Below are the code and all the weights of a small trained network. Each question names an input and a class and asks about switching units off, where a switched-off unit gives its printed mean instead of its output.

import numpy as np


def w(rows, s, z=0):
    codes = np.array(rows[::2]) - 128.0
    scale = np.full(codes.shape[1], s)
    scale[-1] = z or s
    return codes * scale


def f(y):
    return y / 2 * (1 + np.tanh(0.7978845608 * (y + 0.044715 * y**3)))


def log_softmax(a):
    a = a - a.max(-1, keepdims=True)
    return a - np.log(np.exp(a).sum(-1, keepdims=True))


def net(x, mask):
    res = np.array(x, float).reshape(1, 4) / 4 @ E
    y = f(res @ A[0][:, :-1].T + A[0][:, -1])
    res = res + np.where(mask, y, B[0][:, -1]) @ B[0][:, :-1]
    return log_softmax(res[-1] @ U[:, :-1].T + U[:, -1])


A, B = {}, {}
E = w([
[111,70,150,57,56,176,89,150,102],'x0',
[71,165,172,147,146,126,116,230,82],'x1',
[81,111,184,61,250,144,119,34,96],'x2',
[138,94,39,156,185,113,74,141,57],'x3',
],0.011)
A[0] = w([
[70,95,161,73,83,225,110,122,163,56],'neuron 0',
[161,123,93,118,119,156,142,50,134,44],'neuron 1',
[146,166,125,167,174,120,122,117,172,93],'neuron 2',
[98,75,78,121,212,119,84,104,62,101],'neuron 3',
[87,141,156,80,229,209,68,94,124,21],'neuron 4',
[100,151,135,137,176,164,88,216,102,64],'neuron 5',
[110,156,240,78,142,121,147,89,184,86],'neuron 6',
[102,136,107,142,135,105,181,132,134,4],'neuron 7',
[19,145,166,162,154,86,146,166,61,74],'neuron 8',
[112,184,121,168,188,74,153,111,143,97],'neuron 9',
[173,74,60,105,141,94,104,73,130,171],'neuron 10',
[120,36,110,90,101,151,11,142,43,131],'neuron 11',
[159,111,83,132,90,102,160,205,131,2],'neuron 12',
],0.011,0.0053)
B[0] = w([
[161,57,145,95,174,78,154,208,78,207],'neuron 0',
[83,82,167,68,70,176,185,33,137,172],'neuron 1',
[216,80,158,65,143,82,146,158,38,161],'neuron 2',
[190,174,69,223,120,134,140,170,176,227],'neuron 3',
[136,172,69,87,5,140,44,69,76,240],'neuron 4',
[79,89,160,96,118,211,200,124,188,181],'neuron 5',
[192,169,76,199,132,148,93,186,191,234],'neuron 6',
[205,51,161,102,110,195,79,99,97,125],'neuron 7',
[93,117,149,74,106,188,193,108,164,204],'neuron 8',
[202,72,178,68,155,60,133,164,73,191],'neuron 9',
[90,144,158,84,139,166,191,146,191,216],'neuron 10',
[156,69,134,100,181,73,117,170,117,247],'neuron 11',
[208,183,29,129,47,171,75,52,95,179],'neuron 12',
],0.012)
U = w([
[142,194,81,95,19,105,27,77,64,72],'0',
[189,30,224,36,225,24,123,155,1,40],'1',
[55,88,231,24,107,203,224,72,234,1],'2',
[186,163,81,209,151,102,120,208,222,190],'3',
[90,169,105,150,167,19,132,192,209,195],'4',
],0.01,0.0077)

Each question gives the input, the list of numbers given to net, and the class t.
The units are the neurons (one row each of A and B). Each row of codes is followed by its name. A weight is (code - 128) times the scale printed after its matrix; where a second scale follows, it is the last column's (A, B and U).
mask holds one flag per neuron, in row order. A switched-off neuron (its flag False) gives its mean, the last column of its row in B, instead of its output. The means were averaged over made-up inputs and are rounded, as every weight is.
A unit's drop is (log p(t) with every unit on - log p(t) with that unit switched off) / (log p(t) with every unit on - log p(t) with every unit switched off).
The circuit of an input: a set's keep is (log p(t) with only the set's units on - log p(t) with every unit switched off) / (log p(t) with every unit on - log p(t) with every unit switched off). Starting from the 12 units with the biggest drops (on a tie, the unit counted first), units are removed one at a time, each time the one whose removal leaves the highest keep (on an exact tie, the one counted first), for as long as the keep stays at least 0.8.
circuit, biggest first: the units of the circuit, biggest drop first
most important unit: the unit with the biggest drop
top k neurons: the k neurons with the biggest drops, biggest first
drop of u: that unit's drop, to one decimal
input [-6,-3,-2,5], class 1: most important unit -> neuron 9
input [-4,1,-6,-4], class 0: circuit, biggest first -> [neuron 12; neuron 6]
input [5,0,-4,2], class 1: top 2 neurons -> [neuron 4; neuron 11]
input [6,8,-7,-3], class 2: top 3 neurons -> [neuron 5; neuron 4; neuron 6]
input [-5,6,3,2], class 2: top 3 neurons -> [neuron 8; neuron 5; neuron 11]
input [1,-4,3,0], class 2: top 2 neurons -> [neuron 10; neuron 1]
input [-2,-2,4,-3], class 0: top 3 neurons -> [neuron 3; neuron 4; neuron 11]
input [-7,-8,-4,-1], class 2: top 4 neurons -> [neuron 1; neuron 10; neuron 11; neuron 0]
input [-2,5,2,8], class 3: top 2 neurons -> [neuron 3; neuron 1]
input [3,3,-4,-4], class 0: top 2 neurons -> [neuron 3; neuron 6]
input [-5,-6,7,7], class 0: top 4 neurons -> [neuron 4; neuron 3; neuron 1; neuron 6]
input [8,6,-2,7], class 1: top 2 neurons -> [neuron 11; neuron 6]
input [-1,-6,6,-3], class 0: top 4 neurons -> [neuron 4; neuron 6; neuron 8; neuron 5]
input [1,2,-6,-5], class 0: circuit, biggest first -> [neuron 12]
input [-6,-5,1,-3], class 1: drop of neuron 9 -> 0.4
input [3,6,-7,-6], class 0: drop of neuron 3 -> 0.1
input [2,8,-3,-4], class 2: drop of neuron 1 -> 0.0
